Here is a tiny trained network, its code and every weight. The questions are about switching its units off for an input and a class, where a switched-off unit gives its printed mean instead of its output.

import numpy as np


def w(rows, s, z=0):
    codes = np.array(rows[::2]) - 128.0
    scale = np.full(codes.shape[1], s)
    scale[-1] = z or s
    return codes * scale


def norm(h):
    return h / np.sqrt((h * h).mean(-1, keepdims=True) + 1e-5)


def f(y):
    return y / 2 * (1 + np.tanh(0.7978845608 * (y + 0.044715 * y**3)))


def log_softmax(a):
    a = a - a.max(-1, keepdims=True)
    return a - np.log(np.exp(a).sum(-1, keepdims=True))


def net(x, mask):
    res = np.array(x, float).reshape(1, 8) / 4 @ E
    u = 0
    for l in range(3):
        y = f(norm(res) @ A[l][:, :-1].T + A[l][:, -1])
        res = res + np.where(mask[u : u + 11], y, B[l][:, -1]) @ B[l][:, :-1]
        u += 11
    return log_softmax(norm(res)[-1] @ U[:, :-1].T + U[:, -1])


A, B = {}, {}
E = w([
[140,144,85,72],'x0',
[141,143,69,178],'x1',
[149,85,108,143],'x2',
[35,48,118,179],'x3',
[83,73,253,195],'x4',
[84,127,93,233],'x5',
[112,149,92,157],'x6',
[129,166,105,82],'x7',
],0.0058)
A[0] = w([
[137,181,80,192,17],'0.n0',
[171,165,74,110,140],'0.n1',
[113,166,211,147,74],'0.n2',
[119,101,156,55,111],'0.n3',
[157,174,176,155,155],'0.n4',
[194,155,74,102,228],'0.n5',
[155,129,89,231,124],'0.n6',
[152,99,158,215,255],'0.n7',
[41,129,37,182,157],'0.n8',
[151,100,88,185,187],'0.n9',
[63,2,142,116,16],'0.n10',
],0.0093,0.003)
B[0] = w([
[119,1,113,110,148],'0.n0',
[84,91,112,72,207],'0.n1',
[142,138,89,190,155],'0.n2',
[56,112,129,166,163],'0.n3',
[82,108,159,102,163],'0.n4',
[14,178,107,76,254],'0.n5',
[98,163,166,204,191],'0.n6',
[165,145,199,105,227],'0.n7',
[191,123,130,195,240],'0.n8',
[146,156,179,185,181],'0.n9',
[142,20,87,75,195],'0.n10',
],0.0059,0.0047)
A[1] = w([
[110,191,97,127,149],'1.n0',
[138,126,116,220,130],'1.n1',
[149,132,182,179,133],'1.n2',
[154,134,143,78,154],'1.n3',
[53,109,65,181,173],'1.n4',
[146,160,101,122,66],'1.n5',
[123,94,148,163,98],'1.n6',
[125,10,128,121,179],'1.n7',
[117,67,144,201,169],'1.n8',
[128,134,42,228,252],'1.n9',
[185,136,143,201,154],'1.n10',
],0.011,0.0037)
B[1] = w([
[77,64,104,124,186],'1.n0',
[139,156,195,129,206],'1.n1',
[72,223,70,198,195],'1.n2',
[77,130,113,190,165],'1.n3',
[124,3,196,151,213],'1.n4',
[253,127,73,61,125],'1.n5',
[118,187,87,78,159],'1.n6',
[131,172,193,29,208],'1.n7',
[77,167,174,93,242],'1.n8',
[217,63,148,182,253],'1.n9',
[209,191,137,241,198],'1.n10',
],0.0056,0.0055)
A[2] = w([
[63,151,209,108,170],'2.n0',
[97,49,143,88,142],'2.n1',
[132,94,75,64,94],'2.n2',
[118,188,1,54,152],'2.n3',
[175,255,180,84,251],'2.n4',
[184,150,127,89,76],'2.n5',
[162,107,201,167,139],'2.n6',
[180,105,188,196,153],'2.n7',
[192,31,32,164,70],'2.n8',
[77,191,226,150,179],'2.n9',
[188,89,149,35,149],'2.n10',
],0.0083,0.0033)
B[2] = w([
[177,46,199,142,230],'2.n0',
[184,167,157,105,176],'2.n1',
[182,245,153,136,167],'2.n2',
[65,62,103,238,236],'2.n3',
[146,33,2,244,240],'2.n4',
[84,179,26,177,115],'2.n5',
[186,188,67,117,202],'2.n6',
[109,157,160,139,221],'2.n7',
[176,29,177,85,154],'2.n8',
[228,101,161,202,255],'2.n9',
[68,128,159,106,170],'2.n10',
],0.0056,0.0054)
U = w([
[152,183,171,100,58],'0',
[79,156,165,84,71],'1',
[200,248,87,96,2],'2',
[129,164,153,66,50],'3',
[36,146,6,112,145],'4',
[164,46,140,128,174],'5',
[213,165,211,247,194],'6',
],0.013,0.0064)

Each question gives the input, the list of numbers given to net, and the class t.
The units are the neurons (one row each of A and B). Each row of codes is followed by its name. A weight is (code - 128) times the scale printed after its matrix; where a second scale follows, it is the last column's (A, B and U).
mask holds one flag per neuron, layer by layer. A switched-off neuron (its flag False) gives its mean, the last column of its row in B, instead of its output. The means were averaged over made-up inputs and are rounded, as every weight is.
A unit's drop is (log p(t) with every unit on - log p(t) with that unit switched off) / (log p(t) with every unit on - log p(t) with every unit switched off).
The circuit of an input: a set's keep is (log p(t) with only the set's units on - log p(t) with every unit switched off) / (log p(t) with every unit on - log p(t) with every unit switched off). Starting from the 12 units with the biggest drops (on a tie, the unit counted first), units are removed one at a time, each time the one whose removal leaves the highest keep (on an exact tie, the one counted first), for as long as the keep stays at least 0.8.
units of the circuit, in order: the units of the circuit, biggest drop first
unit that matters most: the unit with the biggest drop
k most important neurons: the k neurons with the biggest drops, biggest first
k most important neurons of layer l: the k neurons of layer l with the biggest drops, biggest first
drop of u: that unit's drop, to one decimal
input [-5,1,7,-7,-8,7,-8,2], class 4: units of the circuit, in order	0.n5, 2.n9
input [8,-4,-4,-2,-1,-7,-3,-7], class 4: 2 most important neurons	1.n4, 0.n7
input [1,3,6,2,-8,1,1,5], class 5: units of the circuit, in order	2.n8, 1.n4
input [0,0,-6,-7,3,-7,4,7], class 4: 2 most important neurons	1.n4, 2.n4
input [-1,-6,-6,-6,3,-4,-8,6], class 5: unit that matters most	1.n10
input [3,-3,-8,2,-7,7,1,5], class 5: 2 most important neurons	0.n8, 2.n8
input [-2,0,5,-2,-1,3,-2,4], class 5: 2 most important neurons	0.n5, 0.n1
input [2,6,-5,3,-7,0,8,5], class 5: 2 most important neurons	2.n8, 1.n9
input [-3,-8,5,-6,1,0,0,8], class 5: 2 most important neurons of layer 1	1.n10, 1.n2
input [-7,1,-8,8,-7,-5,-6,-5], class 1: 2 most important neurons	1.n7, 0.n10
input [8,4,-8,5,-6,5,2,0], class 5: drop of 2.n8	0.1
input [-6,-8,-5,-4,-3,0,-2,2], class 5: drop of 1.n2	0.1
input [0,-6,-1,-6,-2,-1,-6,-6], class 5: drop of 0.n6	0.2
input [7,-6,6,3,4,-3,6,-3], class 3: most important neuron of layer 1	1.n7
